Here is a tiny trained network, its code and every weight. The questions are about switching its units off for an input and a class, where a switched-off unit gives its printed mean instead of its output.

import numpy as np


def w(rows, s, z=0):
    codes = np.array(rows[::2]) - 128.0
    scale = np.full(codes.shape[1], s)
    scale[-1] = z or s
    return codes * scale


def norm(h):
    return h / np.sqrt((h * h).mean(-1, keepdims=True) + 1e-5)


def f(y):
    return y / 2 * (1 + np.tanh(0.7978845608 * (y + 0.044715 * y**3)))


def log_softmax(a):
    a = a - a.max(-1, keepdims=True)
    return a - np.log(np.exp(a).sum(-1, keepdims=True))


def net(x, mask):
    res = np.array(x, float).reshape(1, 7) / 4 @ E
    u = 0
    for l in range(4):
        y = f(norm(res) @ A[l][:, :-1].T + A[l][:, -1])
        res = res + np.where(mask[u : u + 4], y, B[l][:, -1]) @ B[l][:, :-1]
        u += 4
    return log_softmax(norm(res)[-1] @ U[:, :-1].T + U[:, -1])


A, B = {}, {}
E = w([
[112,61,205,248,60,117,97,202,114],'x0',
[105,227,161,181,156,58,164,116,1],'x1',
[148,140,137,104,113,110,130,131,139],'x2',
[104,198,145,166,151,99,54,79,219],'x3',
[126,152,132,97,108,117,128,139,141],'x4',
[93,113,120,123,129,148,102,97,114],'x5',
[106,122,118,138,130,140,123,117,121],'x6',
],0.0046)
A[0] = w([
[90,64,98,32,137,143,214,208,56,64],'L0N1',
[108,212,184,151,224,126,64,103,254,110],'L0N2',
[122,163,5,36,207,132,180,102,144,2],'L0N3',
[124,23,90,73,152,172,125,177,247,54],'L0N4',
],0.0041,0.0024)
B[0] = w([
[102,27,4,125,177,31,3,143,85,246],'L0N1',
[150,38,26,165,118,13,83,136,91,239],'L0N2',
[41,67,238,132,135,115,196,111,221,223],'L0N3',
[135,233,128,168,127,176,99,111,51,254],'L0N4',
],0.0059,0.0024)
A[1] = w([
[191,46,123,70,95,124,142,98,82,70],'L1N1',
[135,100,158,90,163,167,104,139,98,55],'L1N2',
[177,84,65,110,108,230,123,126,255,4],'L1N3',
[188,143,92,67,218,155,176,46,201,96],'L1N4',
],0.0051,0.0026)
B[1] = w([
[119,126,95,122,87,78,123,183,131,182],'L1N1',
[126,123,143,212,143,36,116,92,110,106],'L1N2',
[193,130,168,133,176,165,93,127,2,218],'L1N3',
[117,113,160,190,146,100,153,139,155,251],'L1N4',
],0.0088,0.0017)
A[2] = w([
[90,200,200,117,123,90,188,78,93,144],'L2N1',
[171,205,138,107,164,165,105,126,47,135],'L2N2',
[138,134,173,54,167,113,136,97,127,2],'L2N3',
[105,109,219,144,3,159,68,168,113,93],'L2N4',
],0.0056,0.0019)
B[2] = w([
[126,95,123,64,168,232,90,143,26,210],'L2N1',
[178,255,166,179,104,218,140,29,95,192],'L2N2',
[141,106,171,198,209,156,99,220,126,114],'L2N3',
[123,126,196,81,214,137,135,89,173,255],'L2N4',
],0.0067,0.0031)
A[3] = w([
[122,53,26,202,172,29,87,190,102,251],'L3N1',
[78,138,70,126,147,44,1,87,165,182],'L3N2',
[111,139,132,135,101,141,78,143,67,199],'L3N3',
[69,76,254,135,189,125,219,124,177,143],'L3N4',
],0.0061,0.0024)
B[3] = w([
[119,174,74,86,76,57,143,134,157,254],'L3N1',
[139,104,118,105,53,84,159,195,108,199],'L3N2',
[183,159,34,132,144,143,66,150,159,171],'L3N3',
[2,69,235,92,184,191,211,78,218,201],'L3N4',
],0.0083,0.0078)
U = w([
[146,115,48,87,26,31,119,177,130,254],'0',
[56,91,229,105,192,169,201,99,190,93],'1',
[252,178,143,158,157,246,51,110,35,48],'2',
],0.011,0.0014)

Each question gives the input, the list of numbers given to net, and the class t.
The units are the neurons (one row each of A and B). Each row of codes is followed by its name. A weight is (code - 128) times the scale printed after its matrix; where a second scale follows, it is the last column's (A, B and U).
mask holds one flag per neuron, layer by layer. A switched-off neuron (its flag False) gives its mean, the last column of its row in B, instead of its output. The means were averaged over made-up inputs and are rounded, as every weight is.
A unit's drop is (log p(t) with every unit on - log p(t) with that unit switched off) / (log p(t) with every unit on - log p(t) with every unit switched off).
The circuit of an input: a set's keep is (log p(t) with only the set's units on - log p(t) with every unit switched off) / (log p(t) with every unit on - log p(t) with every unit switched off). Starting from the 12 units with the biggest drops (on a tie, the unit counted first), units are removed one at a time, each time the one whose removal leaves the highest keep (on an exact tie, the one counted first), for as long as the keep stays at least 0.8.
units of the circuit, in order: the units of the circuit, biggest drop first
unit that matters most: the unit with the biggest drop
top k neurons: the k neurons with the biggest drops, biggest first
k most important neurons of layer l: the k neurons of layer l with the biggest drops, biggest first
drop when u is switched off: that unit's drop, to one decimal
input [-5,3,-2,-3,6,7,-6], class 1: top 2 neurons : L0N3, L0N2
input [6,7,4,-4,3,-6,2], class 2: top 3 neurons : L0N3, L2N1, L1N4
input [-4,-8,7,-1,-3,-7,-8], class 2: units of the circuit, in order : L1N3
input [2,-6,3,4,8,-4,-6], class 2: top 2 neurons : L1N3, L0N1
input [-3,-7,-4,-6,-8,0,-2], class 2: top 4 neurons : L1N3, L0N4, L0N2, L2N2
input [-6,-2,-5,7,1,7,0], class 0: top 3 neurons : L0N2, L2N4, L3N2
input [4,4,-5,-2,3,-3,-7], class 1: top 4 neurons : L2N4, L0N4, L1N3, L3N4
input [-4,5,0,5,-8,6,8], class 0: 2 most important neurons of layer 0 : L0N2, L0N4
input [4,-6,8,-5,3,5,8], class 2: top 2 neurons : L0N2, L0N4
input [8,3,-1,6,7,-4,8], class 1: top 2 neurons : L2N4, L0N1
input [7,7,-1,-5,-7,-8,2], class 1: top 4 neurons : L0N2, L0N4, L1N3, L2N4
input [7,1,0,-5,1,2,1], class 1: top 2 neurons : L2N4, L0N2
input [8,8,8,-2,7,-7,-7], class 1: top 3 neurons : L2N4, L0N4, L1N3
input [3,0,7,2,1,8,-8], class 1: top 3 neurons : L0N1, L2N4, L3N4
input [-6,3,-3,6,-3,4,-1], class 0: units of the circuit, in order : L3N2
input [-7,-4,-2,-5,-1,2,-8], class 1: 2 most important neurons of layer 0 : L0N3, L0N2
input [5,4,0,-4,-4,-2,3], class 1: 2 most important neurons of layer 0 : L0N2, L0N4
input [1,3,8,-2,4,8,-5], class 2: 2 most important neurons of layer 3 : L3N1, L3N2
input [4,-6,-4,5,-7,1,1], class 2: 2 most important neurons of layer 0 : L0N1, L0N4
input [-4,4,1,3,4,1,-4], class 1: unit that matters most : L0N1
input [-2,6,-1,7,-1,4,6], class 0: 2 most important neurons of layer 0 : L0N2, L0N4
input [-7,-2,5,-4,8,-5,5], class 1: drop when L0N3 is switched off : 3.4
input [-3,6,3,8,-6,4,4], class 0: drop when L0N2 is switched off : 4.3
input [-1,-5,8,0,-3,4,-6], class 2: drop when L1N1 is switched off : 0.0
